71	-16	-62	42	10	-57	-47 ⇒ -62

-56	25	-63	18	-19	35 ⇒ 25

37	-33	-6	-64	-35	-17 ⇒ -33

59	2	7	0	47	-14	-6 ⇒ 7

67	46	70	-31	24 ⇒ 67

-27	63	-9	34	43	72	-62
1	-29	-7	-16	-27	-32	12
⇒ -7

5	-48	-39	-21	61 ⇒ 5

25	-55	-30	-56
2	-45	2	-29
⇒ -56
---
[-8 20 26 40 -21 -17 8]
[14 -58 -3 51 50 -1 -24]
[9 25 14 33 -30 -14 4] => 8

[-14 5 -23 55 -23]
[-40 18 -31 33 19]
[44 -44 11 -19 8] => -23

[-34 -12 -27 -28 25]
[-61 -35 6 -14 24]
[-13 -14 -50 -60 -28] => 25

[-17 -12 35 -19]
[-8 -8 -23 -15]
[19 31 -15 53] => -19

[54 41 -15 42 -3 4]
[-16 -27 -4 58 4 2]
[42 14 9 22 -4 6] => 4

[-7 -12 -14 -49 23]
[30 -57 14 -2 -21]
[11 -3 30 23 2] => 23
---
[20 -16 -9 12]
[-15 -55 -34 12] ans = -16

[4 9 -63 -59 49]
[21 17 -48 -1 -31]
[4 -52 32 -19 -21] ans = -52

[9 -17 51 -31 53] ans = 9

[54 -16 27 12 -5] ans = 12

[-34 26 19 4 -17 52] ans = 4

[46 32 -26 13]
[50 23 26 9]
[59 19 5 14] ans = 9

[-2 -52 35 -19] ans = -2
---
((8, 15, 16, -17, -7, -26, -8), (-41, 4, -27, 2, -69, 36, -1)) -69
((8, -26, -10, -6, 1, -7), (39, 48, -12, -50, 22, -38), (21, 72, -22, -62, 5, -45)) -50
((-36, 1, -48, 29, 5, 45, -22), (-23, -28, 56, -25, -20, -35, -29)) -20
((27, -10, 47, 12, 12, 5, 17), (-6, -65, 5, -17, 26, 36, 19), (-42, 27, -6, 13, 18, 8, 14)) 26
((-35, -56, 22, 0, 43, -28), (-20, -5, 0, 62, -24, 7)) 62
((-6, -11, -4, -16, -10), (13, 0, 0, 0, -10), (54, 26, 0, -15, -22)) 0
((-1, 15, -10, 38, 22, -8, -16), (-15, -26, -7, -64, -37, -31, 6)) -37
((63, -61, -67, -67, 57, 28), (-46, 34, 46, 50, -42, -25), (-59, -18, -20, -25, -50, -5)) 50
((27, 16, 16, -36, 15, -25), (-8, -35, -19, 71, 31, -22)) 71
---
2778	3320	4576	7622
8594	6863	8189	4191
gives 8189

423	625	816	277	194	371 gives 816

23	54	9	33	63
66	62	49	29	21
84	67	48	64	87
gives 48

-8	49	38	-15	-47	6
3	-34	2	23	9	-8
gives 2

598	166	571	920 gives 571

497	711	464	559	661	166	769 gives 464

-444	-733	832	-559	751	-3	-575 gives 832

-34	-3	43	-36 gives 43

8	8	2	0 gives 2
---
897  216  572  787  337  524  768
897   76  919  739  120  822  895
-> 768

2878  5889  1411  7767  5028  2811
3100  1057  9283  2201  2159  6205
2721  3021  8908  3047  1320  7026
-> 6205

2  8  4  1  4
2  7  4  3  4
-> 4

7073  3325  6462  8292
1751  5204  6011  5349
-> 8292

 210  -451  -502  -269  -121
-102   545   -46  -104   387
 288   269   168    61   274
-> 387

1530  8945  4071  8534
1874  8219  4168  8356
-> 8534

34  79  30  41  24  19  31
32  14  76  57  48  52  35
47  20   4  19  26  41  27
-> 35

 306   525  -187   630
 446  -288    77  -332
-109  -766   535  -157
-> -332
---
63	44	25	40	78	11 out 63, 11

1	0	6	7 out 1, 7

0	-28	8	-17	29	-15 out 0, -15

-16	11	25	-30	-19	-10
4	11	-20	-4	-15	-9
-15	11	7	-28	-13	-11
out -16, -11

7945	4172	7808	8359	3223	4217	6589
2529	5250	6829	6213	6831	7204	4791
out 7945, 4791

4747	7601	9132	3803	5855
4006	5192	1019	3818	3084
out 4747, 3084

-4	48	-29	-18	-12 out -4, -12

-360	552	148	-552	804 out -360, 804

8	6	5	2 out 8, 2
---
[20 65 36 97  0 26  4]
26
[77 45 20 79 51]
51
[130 217  15 147  65]
130
[89 12 50 51  7]
50
[ 472 -957 -623 -891  693]
-623
[-20  38 -37 -21  -5]
-20
---
[24 -21 -26 -55 -58 -54] Out: 24, -21

[41 -19 -37 52] Out: 52, 41

[18 21 14 60 1 70]
[23 -3 7 -10 3 -27] Out: 70, 60

[-6 -57 -1 -38 -3 -14] Out: -1, -3

[68 25 -12 -43 -19 5] Out: 68, 25

[-55 -25 -14 -67] Out: -14, -25

[6 14 52 24]
[-33 1 -42 -17] Out: 52, 24

[-23 -72 44 49 -42] Out: 49, 44
---
-55   46    6  -39    3   30 => 46, -55

 39   10   -1  -27   -6
 54   -8   23   20   -6
=> 54, -27

-30   23   22   22   -6   -5    3
 -6  -10   30   38  -52  -46   30
=> 38, -52

 63  -48  -23    0   -3   -6   16
  6   -8   44   14  -12  -12   -3
  8   11   48  -15   16  -55   54
=> 63, -55

66  12  16  -9 => 66, -9

  3  -40  -16   22  -22  -10    4
-26   22  -12   26   -2  -21   39
  1   11   -3   55  -20  -41   43
=> 55, -41
---
array([[831, 388,  19, 730],
       [ 31, 572,  15, 608]]) ==> 15

array([[4375, 7464, 7607, 4936, 6910],
       [1387, 5081, 5400, 5552, 5081],
       [4024, 5538, 3729, 8479, 5229]]) ==> 5400

array([[ 11,  20,  25,   1,  13],
       [-33,  14,  14,   6, -41],
       [-15,  12,  38,   0,  21]]) ==> 14

array([[561, 686, 174, 860],
       [677, 886, 716, 596]]) ==> 716

array([[ 14,  -8,  47,  41],
       [ 17, -47,  -5,  17]]) ==> -5

array([[6, 5, 1, 4, 8, 6, 6],
       [6, 5, 0, 4, 9, 6, 6]]) ==> 0

array([[ 34,  37, -29,  26,  -7,   7],
       [-29, -47,  -4, -26, -45, -32]]) ==> -4

array([[21, 27, 20, 24, 26, 24],
       [57, 74, 54, 64, 72, 65],
       [14, 17, 14, 15, 16, 16]]) ==> 54

array([[65, 68, 49, 58, 59, 64],
       [20, 21, 77, 48, 62, 32],
       [71, 72, 46, 59, 59, 67]]) ==> 77

array([[ 35, -27, -24,  -5,  12],
       [ 22,  10,  12,  36, -28],
       [ 12,  28,  16,  33, -31]]) ==> 12
---
[500  33 945 723 119] → 500, 119

[9886 3941 2105 2697] → 9886, 2697

[515  29 406 974 662 442 806] → 515, 806

[[120 126 177 130 191 136]
 [ 66 119 139  60  67 124]
 [134 107  76 109 174 104]] → 120, 104

[ 33 243  13  67  78] → 33, 78

[[ 28 -25  10 -26  32   5]
 [  3  10  16 -24 -10  10]] → 28, 10

[[35 34 35 35]
 [ 9 49 55 88]] → 35, 88

[ 932  463 -522  490] → 932, 490

[[7 6 2 6 7]
 [7 5 3 6 7]] → 7, 7
